Below is a small trained network, with its code and all its weights. Each question gives an input and a class and asks what happens when units are switched off, that is, made to give their printed mean instead of their output.

import numpy as np


def w(rows, s, z=0):
    codes = np.array(rows[::2]) - 128.0
    scale = np.full(codes.shape[1], s)
    scale[-1] = z or s
    return codes * scale


def f(y):
    return y / 2 * (1 + np.tanh(0.7978845608 * (y + 0.044715 * y**3)))


def log_softmax(a):
    a = a - a.max(-1, keepdims=True)
    return a - np.log(np.exp(a).sum(-1, keepdims=True))


def net(x, mask):
    res = np.array(x, float).reshape(1, 6) / 4 @ E
    y = f(res @ A[0][:, :-1].T + A[0][:, -1])
    res = res + np.where(mask, y, B[0][:, -1]) @ B[0][:, :-1]
    return log_softmax(res[-1] @ U[:, :-1].T + U[:, -1])


A, B = {}, {}
E = w([
[78,174,152,222],'x0',
[151,209,197,141],'x1',
[254,92,86,194],'x2',
[28,141,14,178],'x3',
[139,120,121,109],'x4',
[240,173,123,76],'x5',
],0.0084)
A[0] = w([
[214,218,202,151,255],'N0',
[180,143,6,191,73],'N1',
[57,65,112,107,203],'N2',
[16,212,86,121,123],'N3',
[40,95,119,255,28],'N4',
[157,24,138,186,29],'N5',
],0.0091,0.0056)
B[0] = w([
[62,170,140,61,255],'N0',
[231,236,177,172,190],'N1',
[81,186,112,2,209],'N2',
[69,122,46,68,220],'N3',
[203,111,166,53,211],'N4',
[41,181,106,127,153],'N5',
],0.0099,0.0095)
U = w([
[69,78,248,247,34],'0',
[6,129,19,61,59],'1',
[213,108,64,198,2],'2',
[210,23,76,2,185],'3',
[181,199,221,29,252],'4',
],0.0095,0.0065)

Each question gives the input, the list of numbers given to net, and the class t.
The units are the neurons (one row each of A and B). Each row of codes is followed by its name. A weight is (code - 128) times the scale printed after its matrix; where a second scale follows, it is the last column's (A, B and U).
mask holds one flag per neuron, in row order. A switched-off neuron (its flag False) gives its mean, the last column of its row in B, instead of its output. The means were averaged over made-up inputs and are rounded, as every weight is.
A unit's drop is (log p(t) with every unit on - log p(t) with that unit switched off) / (log p(t) with every unit on - log p(t) with every unit switched off).
The circuit of an input: a set's keep is (log p(t) with only the set's units on - log p(t) with every unit switched off) / (log p(t) with every unit on - log p(t) with every unit switched off). Starting from all 6 units, units are removed one at a time, each time the one whose removal leaves the highest keep (on an exact tie, the one counted first), for as long as the keep stays at least 0.8.
units of the circuit, in order: the units of the circuit, biggest drop first
most important unit: the unit with the biggest drop
top k neurons: the k neurons with the biggest drops, biggest first
drop when u is switched off: that unit's drop, to one decimal
input [3,5,-8,4,-5,8], class 1: most important unit => N3
input [3,7,8,7,-2,-8], class 4: top 2 neurons => [N4, N1]
input [1,-3,6,7,-1,2], class 2: units of the circuit, in order => [N0, N1]
input [-1,8,8,-3,-5,-7], class 0: top 4 neurons => [N2, N4, N3, N1]
input [0,8,-7,-1,-1,-2], class 1: units of the circuit, in order => [N3, N4]
input [-2,6,3,7,-4,-8], class 3: top 4 neurons => [N4, N0, N5, N3]
input [1,8,0,1,0,-6], class 1: top 2 neurons => [N1, N3]
input [-7,-4,6,0,6,1], class 4: top 2 neurons => [N1, N3]
input [-1,1,4,4,1,-8], class 3: top 2 neurons => [N4, N0]
input [-7,-8,3,-1,3,-6], class 1: top 2 neurons => [N5, N4]
input [4,-7,7,-4,1,4], class 4: top 2 neurons => [N1, N0]
input [3,-7,3,3,-3,-4], class 4: top 2 neurons => [N4, N1]
input [-7,3,7,4,8,-3], class 4: top 3 neurons => [N1, N3, N5]
input [5,-3,1,4,3,-1], class 4: units of the circuit, in order => [N4]
input [1,-1,6,4,-6,5], class 2: top 2 neurons => [N2, N4]
input [-2,-4,1,8,3,7], class 2: drop when N1 is switched off => 0.3
input [-4,-3,7,-6,-1,6], class 4: drop when N3 is switched off => 0.1
input [-3,-2,7,0,-7,-2], class 2: drop when N4 is switched off => 0.2
input [-3,7,7,7,-5,-4], class 4: drop when N2 is switched off => -0.2
